Here is a tiny trained network, its code and every weight. The questions are about switching its units off for an input and a target symbol, where a switched-off unit gives its printed mean instead of its output.

import numpy as np


def w(rows, s, z=0):
    codes = np.array(rows[::2]) - 128.0
    scale = np.full(codes.shape[1], s)
    scale[-1] = z or s
    return codes * scale


def norm(h):
    return h / np.sqrt((h * h).mean(-1, keepdims=True) + 1e-5)


def f(y):
    return y / 2 * (1 + np.tanh(0.7978845608 * (y + 0.044715 * y**3)))


def softmax(a):
    e = np.exp(a - a.max(-1, keepdims=True))
    return e / e.sum(-1, keepdims=True)


def log_softmax(a):
    a = a - a.max(-1, keepdims=True)
    return a - np.log(np.exp(a).sum(-1, keepdims=True))


def net(x, mask):
    ids = ['ΛΞΠΦΨΩαβγδεζηθστ'.index(c) for c in x.split()]
    T = len(ids)
    res = E[ids] + P[:T]
    u = 0
    for l in range(3):
        q, k, v = (norm(res) @ M[l].T for M in (Q, K, V))
        z = softmax(np.where(np.tri(T) > 0, q @ k.T / 3**0.5, -1e9)) @ v
        res = res + np.where(mask[u], z, O[l][:, -1]) @ O[l][:, :-1]
        u += 1
        y = f(norm(res) @ A[l][:, :-1].T + A[l][:, -1])
        res = res + np.where(mask[u : u + 12], y, B[l][:, -1]) @ B[l][:, :-1]
        u += 12
    return log_softmax(norm(res)[-1] @ U[:, :-1].T + U[:, -1])


Q, K, V, O, A, B = {}, {}, {}, {}, {}, {}
E = w([
[197,84,135,170,171],'Λ',
[216,148,108,168,167],'Ξ',
[106,143,110,140,182],'Π',
[185,130,99,98,157],'Φ',
[113,81,132,178,185],'Ψ',
[103,144,76,142,162],'Ω',
[134,75,120,156,143],'α',
[226,177,207,192,152],'β',
[150,129,163,19,109],'γ',
[66,174,201,192,156],'δ',
[197,80,93,84,151],'ε',
[212,177,72,76,92],'ζ',
[125,11,60,41,25],'η',
[151,73,152,55,116],'θ',
[142,172,127,97,5],'σ',
[158,112,128,135,61],'τ',
],0.021)
P = w([
[72,169,203,130,255],'0',
[86,155,202,129,238],'1',
[96,147,197,131,213],'2',
[112,141,187,134,187],'3',
[131,135,174,141,165],'4',
[142,129,162,139,141],'5',
[141,119,146,147,122],'6',
[156,112,134,148,98],'7',
[163,107,117,154,77],'8',
[175,100,105,176,39],'9',
[207,89,97,162,28],'10',
[210,85,82,177,4],'11',
],0.0078)
Q[0] = w([
[173,197,143,117,53],'0.h1',
[156,54,189,44,125],'0.h1',
[134,212,202,252,153],'0.h1',
],0.031)
K[0] = w([
[177,196,84,209,46],'0.h1',
[212,58,125,73,63],'0.h1',
[146,199,231,250,165],'0.h1',
],0.023)
V[0] = w([
[190,151,227,118,151],'0.h1',
[104,148,80,116,200],'0.h1',
[1,131,81,208,176],'0.h1',
],0.0092)
O[0] = w([
[60,82,148,106,142,222],'0.h1',
[180,72,133,60,137,95],'0.h1',
[250,79,254,129,103,4],'0.h1',
],0.0092,0.0042)
A[0] = w([
[144,63,73,189,171,157],'0.n1',
[129,113,90,115,84,133],'0.n2',
[86,102,141,29,38,93],'0.n3',
[54,191,148,75,107,148],'0.n4',
[156,146,155,77,139,88],'0.n5',
[123,221,151,104,162,132],'0.n6',
[148,253,156,48,65,113],'0.n7',
[111,137,126,206,134,144],'0.n8',
[195,122,179,134,86,77],'0.n9',
[124,119,130,122,104,58],'0.n10',
[79,135,158,99,149,1],'0.n11',
[157,93,96,59,102,76],'0.n12',
],0.022,0.0036)
B[0] = w([
[149,53,162,57,95,210],'0.n1',
[69,131,82,170,157,194],'0.n2',
[79,196,207,223,129,223],'0.n3',
[198,39,107,222,110,254],'0.n4',
[181,136,96,133,152,151],'0.n5',
[128,62,129,53,104,181],'0.n6',
[203,8,5,194,42,219],'0.n7',
[109,62,62,133,124,169],'0.n8',
[68,59,76,119,123,212],'0.n9',
[115,149,140,142,127,123],'0.n10',
[127,176,123,133,200,148],'0.n11',
[103,52,125,87,49,179],'0.n12',
],0.022,0.0099)
Q[1] = w([
[143,8,222,181,123],'1.h1',
[206,85,142,50,241],'1.h1',
[8,1,68,147,166],'1.h1',
],0.02)
K[1] = w([
[30,152,59,207,128],'1.h1',
[34,33,132,104,189],'1.h1',
[14,186,74,108,3],'1.h1',
],0.02)
V[1] = w([
[20,65,84,204,182],'1.h1',
[221,173,7,141,211],'1.h1',
[186,16,201,130,224],'1.h1',
],0.017)
O[1] = w([
[39,141,106,74,192,252],'1.h1',
[230,102,117,67,157,67],'1.h1',
[141,6,173,172,144,148],'1.h1',
],0.017,0.022)
A[1] = w([
[149,136,236,63,132,55],'1.n1',
[146,202,124,6,109,183],'1.n2',
[154,17,46,137,134,150],'1.n3',
[198,176,144,152,54,80],'1.n4',
[119,223,196,238,140,157],'1.n5',
[193,145,163,154,37,108],'1.n6',
[52,123,213,157,180,99],'1.n7',
[135,159,95,24,151,251],'1.n8',
[168,120,184,64,183,149],'1.n9',
[167,156,157,243,68,107],'1.n10',
[116,105,126,222,124,183],'1.n11',
[123,111,127,127,58,96],'1.n12',
],0.016,0.0027)
B[1] = w([
[80,152,84,175,147,128],'1.n1',
[124,97,97,207,153,128],'1.n2',
[40,114,192,93,131,254],'1.n3',
[189,137,111,141,35,127],'1.n4',
[206,139,47,152,236,140],'1.n5',
[172,146,110,109,50,130],'1.n6',
[108,6,65,147,56,175],'1.n7',
[87,121,126,198,102,144],'1.n8',
[155,125,108,220,125,138],'1.n9',
[35,116,200,87,125,152],'1.n10',
[144,176,94,103,171,185],'1.n11',
[139,163,109,155,181,142],'1.n12',
],0.024,0.019)
Q[2] = w([
[211,90,128,83,171],'2.h1',
[172,180,123,6,160],'2.h1',
[185,157,211,96,61],'2.h1',
],0.023)
K[2] = w([
[90,80,225,163,138],'2.h1',
[183,55,209,195,138],'2.h1',
[255,24,183,67,203],'2.h1',
],0.016)
V[2] = w([
[119,128,117,30,239],'2.h1',
[105,172,165,252,201],'2.h1',
[202,89,9,167,137],'2.h1',
],0.04)
O[2] = w([
[95,148,72,43,235,3],'2.h1',
[134,147,166,234,247,204],'2.h1',
[200,1,60,157,150,189],'2.h1',
],0.029,0.0049)
A[2] = w([
[141,117,187,76,180,2],'2.n1',
[72,195,111,105,81,106],'2.n2',
[117,96,117,154,183,136],'2.n3',
[218,89,146,150,171,44],'2.n4',
[182,122,114,180,97,100],'2.n5',
[172,153,170,72,202,115],'2.n6',
[72,127,103,165,133,103],'2.n7',
[108,168,49,141,108,167],'2.n8',
[111,52,135,105,130,131],'2.n9',
[189,149,252,109,124,253],'2.n10',
[153,75,146,52,137,65],'2.n11',
[166,96,121,175,90,149],'2.n12',
],0.028,0.0034)
B[2] = w([
[175,158,149,191,135,150],'2.n1',
[193,125,149,190,143,186],'2.n2',
[122,126,80,135,92,203],'2.n3',
[120,167,68,139,44,155],'2.n4',
[132,60,177,130,73,164],'2.n5',
[169,173,127,154,59,139],'2.n6',
[127,141,121,74,77,229],'2.n7',
[180,159,148,91,176,161],'2.n8',
[137,191,150,172,160,252],'2.n9',
[92,156,4,108,118,131],'2.n10',
[227,88,106,117,136,186],'2.n11',
[99,152,124,111,103,194],'2.n12',
],0.042,0.016)
U = w([
[105,140,191,46,88,177],'Λ',
[10,42,142,70,169,47],'Ξ',
[54,124,124,137,109,63],'Π',
[121,77,192,102,162,155],'Φ',
[125,84,7,185,176,64],'Ψ',
[132,85,163,106,181,213],'Ω',
[181,78,77,41,103,171],'α',
[81,160,165,213,202,166],'β',
[174,129,165,125,162,213],'γ',
[189,138,124,168,148,119],'δ',
[93,161,112,153,110,105],'ε',
[112,167,36,86,45,2],'ζ',
[193,202,126,140,95,164],'η',
[110,88,182,156,165,205],'θ',
[156,75,133,196,37,137],'σ',
[104,182,41,79,183,157],'τ',
],0.015,0.0057)

Each question gives the input, a string of symbols that net reads in full, and the target symbol t.
The units are the heads (3 rows each of Q, K, V and O) and the neurons (one row each of A and B). Each row of codes is followed by its name. A weight is (code - 128) times the scale printed after its matrix; where a second scale follows, it is the last column's (O, A, B and U).
mask holds one flag per unit, layer by layer, with each layer's heads first. A switched-off unit (its flag False) gives its mean, the last column of its rows in O or B, instead of its output. The means were averaged over made-up inputs and are rounded, as every weight is.
A unit's drop is (log p(t) with every unit on - log p(t) with that unit switched off) / (log p(t) with every unit on - log p(t) with every unit switched off).
The circuit of an input: a set's keep is (log p(t) with only the set's units on - log p(t) with every unit switched off) / (log p(t) with every unit on - log p(t) with every unit switched off). Starting from the 12 units with the biggest drops (on a tie, the unit counted first), units are removed one at a time, each time the one whose removal leaves the highest keep (on an exact tie, the one counted first), for as long as the keep stays at least 0.8.
units of the circuit, in order: the units of the circuit, biggest drop first
unit that matters most: the unit with the biggest drop
k most important neurons of layer l: the k neurons of layer l with the biggest drops, biggest first
drop when u is switched off: that unit's drop, to one decimal
input η ε δ β Ω, target β: units of the circuit, in order : 2.h1, 0.n3
input ζ ζ Π ζ Ξ γ, target α: units of the circuit, in order : 2.h1, 1.h1
input α σ ζ δ δ β ζ γ Ψ, target α: most important neuron of layer 0 : 0.n4
input Π σ η, target β: units of the circuit, in order : 0.n3, 1.n5
input ε σ β Ξ Ψ σ δ γ γ Ψ, target β: units of the circuit, in order : 0.n3, 2.h1
input α Ψ σ σ ε σ η Ω, target β: units of the circuit, in order : 0.n3, 2.h1
input Ψ θ Ψ γ Π, target β: units of the circuit, in order : 2.h1, 0.n3
input β δ β Π δ, target Ξ: units of the circuit, in order : 1.h1, 0.n3, 2.h1
input σ Ψ η, target β: units of the circuit, in order : 0.n3, 2.h1
input Φ Ω Φ β σ Φ τ ζ Φ θ, target Ψ: 4 most important neurons of layer 0 : 0.n4, 0.n3, 0.n7, 0.n8
input δ β γ Ψ, target β: 2 most important neurons of layer 2 : 2.n9, 2.n1
input β Π θ τ γ σ Λ Π θ θ δ γ, target Ψ: 2 most important neurons of layer 0 : 0.n3, 0.n2
input ζ α α γ, target β: 2 most important neurons of layer 0 : 0.n3, 0.n1
input θ β Ψ, target Ψ: unit that matters most : 0.h1
input γ η Φ γ η η Φ θ Ω ε σ, target η: 3 most important neurons of layer 2 : 2.n8, 2.n2, 2.n7
input ζ τ α Π τ ζ θ ζ Ψ β θ ε, target Ψ: 2 most important neurons of layer 0 : 0.n3, 0.n1
input Φ Φ ε η Ξ Φ, target η: 2 most important neurons of layer 2 : 2.n2, 2.n8
input γ ε γ Φ β θ δ η Φ τ ζ θ, target ζ: 3 most important neurons of layer 2 : 2.n7, 2.n9, 2.n8
input δ η γ θ τ, target Ψ: 4 most important neurons of layer 1 : 1.n3, 1.n7, 1.n11, 1.n10
input σ δ ζ Π Ξ τ Ψ ζ Ψ η Ω θ, target β: units of the circuit, in order : 0.n3
input τ Π ε σ ε Φ τ β Λ, target τ: 2 most important neurons of layer 0 : 0.n4, 0.n7
input θ θ Ξ δ ζ β θ α, target Ψ: 4 most important neurons of layer 0 : 0.n1, 0.n3, 0.n6, 0.n7
input σ Ψ γ ζ γ η ε σ, target β: 2 most important neurons of layer 0 : 0.n3, 0.n4
input θ Ψ θ Ω θ θ ε ζ α Ω, target α: drop when 0.n6 is switched off : -0.1
input ε σ β Π γ Φ ε Π γ Λ γ Φ, target β: drop when 0.h1 is switched off : 0.8
input η δ σ Φ Π, target η: drop when 1.n8 is switched off : 0.1
